Small tables with named rows and columns. After each table, cells are looked up by row and column.

Gop =
|  | Pes | Ter | Sukid | Ril | Zasufa | Fopotot | Fek | Betum |
|---|---|---|---|---|---|---|---|---|
| Kigev | 162 | 163 | 210 | 80 | 103 | 151 | 142 | 216 |
| Sufu | 166 | 121 | 101 | 213 | 142 | 116 | 142 | 43 |
| Gam | 112 | 105 | 173 | 65 | 169 | 198 | 142 | 78 |
| Dasu | 150 | 122 | 143 | 142 | 164 | 47 | 142 | 177 |
| Tarupuv | 145 | 159 | 160 | 122 | 147 | 106 | 140 | 150 |
| Paf | 198 | 88 | 143 | 184 | 187 | 166 | 109 | 67 |
| Mavifes | 107 | 157 | 159 | 115 | 143 | 146 | 146 | 142 |

Betum of Sufu = 43
Zasufa of Sufu = 142
Zasufa of Paf = 187
Ter of Dasu = 122
Fek of Sufu = 142
Zasufa of Kigev = 103
Fopotot of Kigev = 151
Ter of Tarupuv = 159
Fopotot of Sufu = 116
Ril of Paf = 184

Table Karopa
         Gigo  Fadum  Lopero    Tud    Dem    Sep  Sogiven
Ludo    43.52  53.06   67.17  64.80  11.53  71.25    50.45
Kel     27.98  56.40   29.18  43.78  67.54  53.81    90.74
Miri    74.24  64.52   78.65  14.12  65.46  14.93    58.48
Zinof   41.05  48.13   71.23  61.41   8.88  70.83    52.71
Dun     25.65  41.76   49.69  41.34  46.61  56.28    85.95
Viv     85.93  77.94   65.06  46.03  67.15  72.06    33.55
Dabedo  73.47  25.35   62.74  54.03  67.71  51.47    32.92
Vep     36.33  80.99   23.72  66.53  52.16  52.52    44.30
Divami  40.39  47.50   72.32  59.31  14.76  68.58    54.60
Takera  79.93  32.40   67.91  41.84  68.54  44.35    34.17
Lemipo  66.49  69.66   55.91  40.75  62.69  37.93    49.03
Rek     55.44  55.82   68.68  65.67  30.23  73.95    46.69

Dem of Vep = 52.16
Sep of Miri = 14.93
Gigo of Kel = 27.98
Dem of Takera = 68.54
Gigo of Rek = 55.44
Tud of Zinof = 61.41
Fadum of Viv = 77.94
Sep of Divami = 68.58
Dem of Lemipo = 62.69
Tud of Divami = 59.31
Lopero of Ludo = 67.17
Fadum of Lemipo = 69.66
Sep of Kel = 53.81
Dem of Kel = 67.54

Dalaf
|  | Bizub | Pokiro | Rutula | Pifofu | Kinapak | Fonuk | Nuvo | Kanopu | Belo |
|---|---|---|---|---|---|---|---|---|---|
| Zete | 142 | 136 | 101 | 112 | 112 | 81 | 125 | 111 | 144 |
| Siz | 147 | 137 | 109 | 96 | 108 | 75 | 181 | 114 | 82 |
| Gise | 153 | 119 | 101 | 116 | 118 | 148 | 123 | 83 | 141 |
| Lutofib | 128 | 120 | 215 | 84 | 105 | 160 | 125 | 120 | 79 |
| Tosim | 120 | 74 | 79 | 99 | 115 | 60 | 125 | 95 | 146 |
| Sorot | 94 | 131 | 82 | 136 | 118 | 51 | 146 | 115 | 82 |
| Tusaz | 79 | 74 | 156 | 111 | 116 | 152 | 75 | 135 | 146 |
| Tul | 72 | 149 | 184 | 144 | 113 | 132 | 88 | 112 | 108 |

What is the Kanopu of Tosim in Dalaf?
95
What is the Nuvo of Lutofib in Dalaf?
125
What is the Belo of Zete in Dalaf?
144
What is the Kinapak of Tosim in Dalaf?
115
What is the Nuvo of Tosim in Dalaf?
125
What is the Kanopu of Sorot in Dalaf?
115
What is the Bizub of Tusaz in Dalaf?
79
What is the Fonuk of Zete in Dalaf?
81
What is the Rutula of Lutofib in Dalaf?
215
What is the Belo of Lutofib in Dalaf?
79
What is the Fonuk of Tosim in Dalaf?
60
What is the Fonuk of Gise in Dalaf?
148
What is the Nuvo of Tul in Dalaf?
88
What is the Fonuk of Siz in Dalaf?
75

Table Tum
,Zarekin,Tul,Gopenas,Nopiv,Movaz,Sonose,Bul
Vavolil,19.3,61.9,14.1,16.0,76.0,66.2,23.1
Fasam,52.2,64.5,33.4,33.5,71.9,25.2,76.3
Rivore,23.9,67.4,70.5,47.0,48.5,48.5,15.5
Livor,24.2,13.1,44.2,28.2,44.7,54.2,71.7
Fusut,53.7,57.9,11.7,40.9,66.1,71.8,17.4
Sotili,46.8,11.3,68.9,48.2,62.8,43.2,48.7
Riv,78.4,67.6,40.4,62.7,38.6,30.9,37.4
Vusonid,44.6,50.4,75.6,60.0,46.7,28.7,13.0

Bul of Rivore is 15.5
Tul of Fasam is 64.5
Movaz of Vavolil is 76.0
Nopiv of Vavolil is 16.0
Sonose of Riv is 30.9
Tul of Fusut is 57.9
Tul of Vusonid is 50.4
Zarekin of Vavolil is 19.3
Bul of Sotili is 48.7
Movaz of Sotili is 62.8
Sonose of Fusut is 71.8
Movaz of Fusut is 66.1
Zarekin of Riv is 78.4
Which row has the largest Zarekin? Riv

Lasoso:
	Sev	Vosome	Kevitim	Kek
Beru	21	25	6	18
Vudo	22	58	58	75
Nefozon	47	44	66	62
Niza	22	36	22	34
Vinedu	39	57	76	51
Virivod	56	83	59	46
Guzo	80	4	26	44
Kisa	43	45	65	61
Tepeb	48	83	64	54
Melurat	50	41	50	60

Niza, Vosome: 36
Kisa, Vosome: 45
Virivod, Vosome: 83
Vudo, Kevitim: 58
Virivod, Sev: 56
Kisa, Sev: 43
Beru, Kek: 18
Tepeb, Vosome: 83
Guzo, Kek: 44
Vinedu, Kek: 51

Nosu =
          Gos  Povog   Nin  Bute   Gof
Lud       0.7    0.0   0.2  -0.6  -0.1
Divagi    0.2    0.3  -0.1  -0.1   0.2
Tuf       0.1   -0.1   0.3  -0.5   0.4
Mivitin  -0.1   -0.2  -0.2  -0.2   0.3
Lepinul  -0.6    0.7  -0.4   0.0  -0.4
Dirober   0.5    0.1   0.7  -0.2   0.1
Tad       0.0   -0.2   0.6   0.1   0.5

What is the Nin of Divagi in Nosu?
-0.1
What is the Bute of Divagi in Nosu?
-0.1
What is the Nin of Lud in Nosu?
0.2
What is the Gof of Mivitin in Nosu?
0.3
What is the Nin of Tad in Nosu?
0.6
What is the Povog of Tad in Nosu?
-0.2
What is the Bute of Tad in Nosu?
0.1
What is the Gof of Lepinul in Nosu?
-0.4
What is the Bute of Dirober in Nosu?
-0.2
What is the Bute of Lud in Nosu?
-0.6
What is the Gos of Divagi in Nosu?
0.2
What is the Povog of Lud in Nosu?
0.0
What is the Gof of Dirober in Nosu?
0.1
What is the Gof of Tuf in Nosu?
0.4
What is the Nin of Tuf in Nosu?
0.3
What is the Gos of Dirober in Nosu?
0.5
What is the Bute of Lepinul in Nosu?
0.0
What is the Gos of Tad in Nosu?
0.0
What is the Nin of Dirober in Nosu?
0.7
What is the Povog of Divagi in Nosu?
0.3

Nokeg:
	Kedukik	Tabenu	Buv	Nik	Gevosup	Runove	Dabi	Vik	Makudef	Fab
Vadop	5.50	4.21	7.34	4.51	5.37	1.84	4.53	2.44	4.11	2.25
Fav	5.60	4.20	7.63	4.49	5.49	1.55	4.50	2.26	4.17	1.96
Mevop	5.65	4.28	7.96	4.56	5.57	1.28	4.44	2.05	4.37	1.64
Kiza	3.68	6.48	6.84	7.52	4.88	4.69	5.90	4.05	7.61	1.90
Noko	5.60	4.23	7.79	4.53	5.55	1.38	4.44	2.12	4.28	1.79

Kiza, Gevosup -> 4.88
Fav, Makudef -> 4.17
Vadop, Makudef -> 4.11
Fav, Dabi -> 4.50
Kiza, Nik -> 7.52
Fav, Buv -> 7.63
Which row has the largest Makudef? Kiza

Fak =
|  | Zub | Bevubar | Zos | Tiga | Kinesop |
|---|---|---|---|---|---|
| Pesu | 170 | 145 | 146 | 69 | 204 |
| Sig | 180 | 162 | 47 | 154 | 112 |
| Keze | 132 | 115 | 200 | 59 | 240 |

Sig, Bevubar => 162
Keze, Zub => 132
Keze, Tiga => 59
Sig, Tiga => 154
Pesu, Zos => 146
Sig, Zos => 47
Pesu, Tiga => 69
Sig, Kinesop => 112
Pesu, Kinesop => 204
Sig, Zub => 180
Keze, Zos => 200
Keze, Kinesop => 240
Keze, Bevubar => 115
Pesu, Bevubar => 145
Pesu, Zub => 170
Which row has the largest Bevubar? Sig

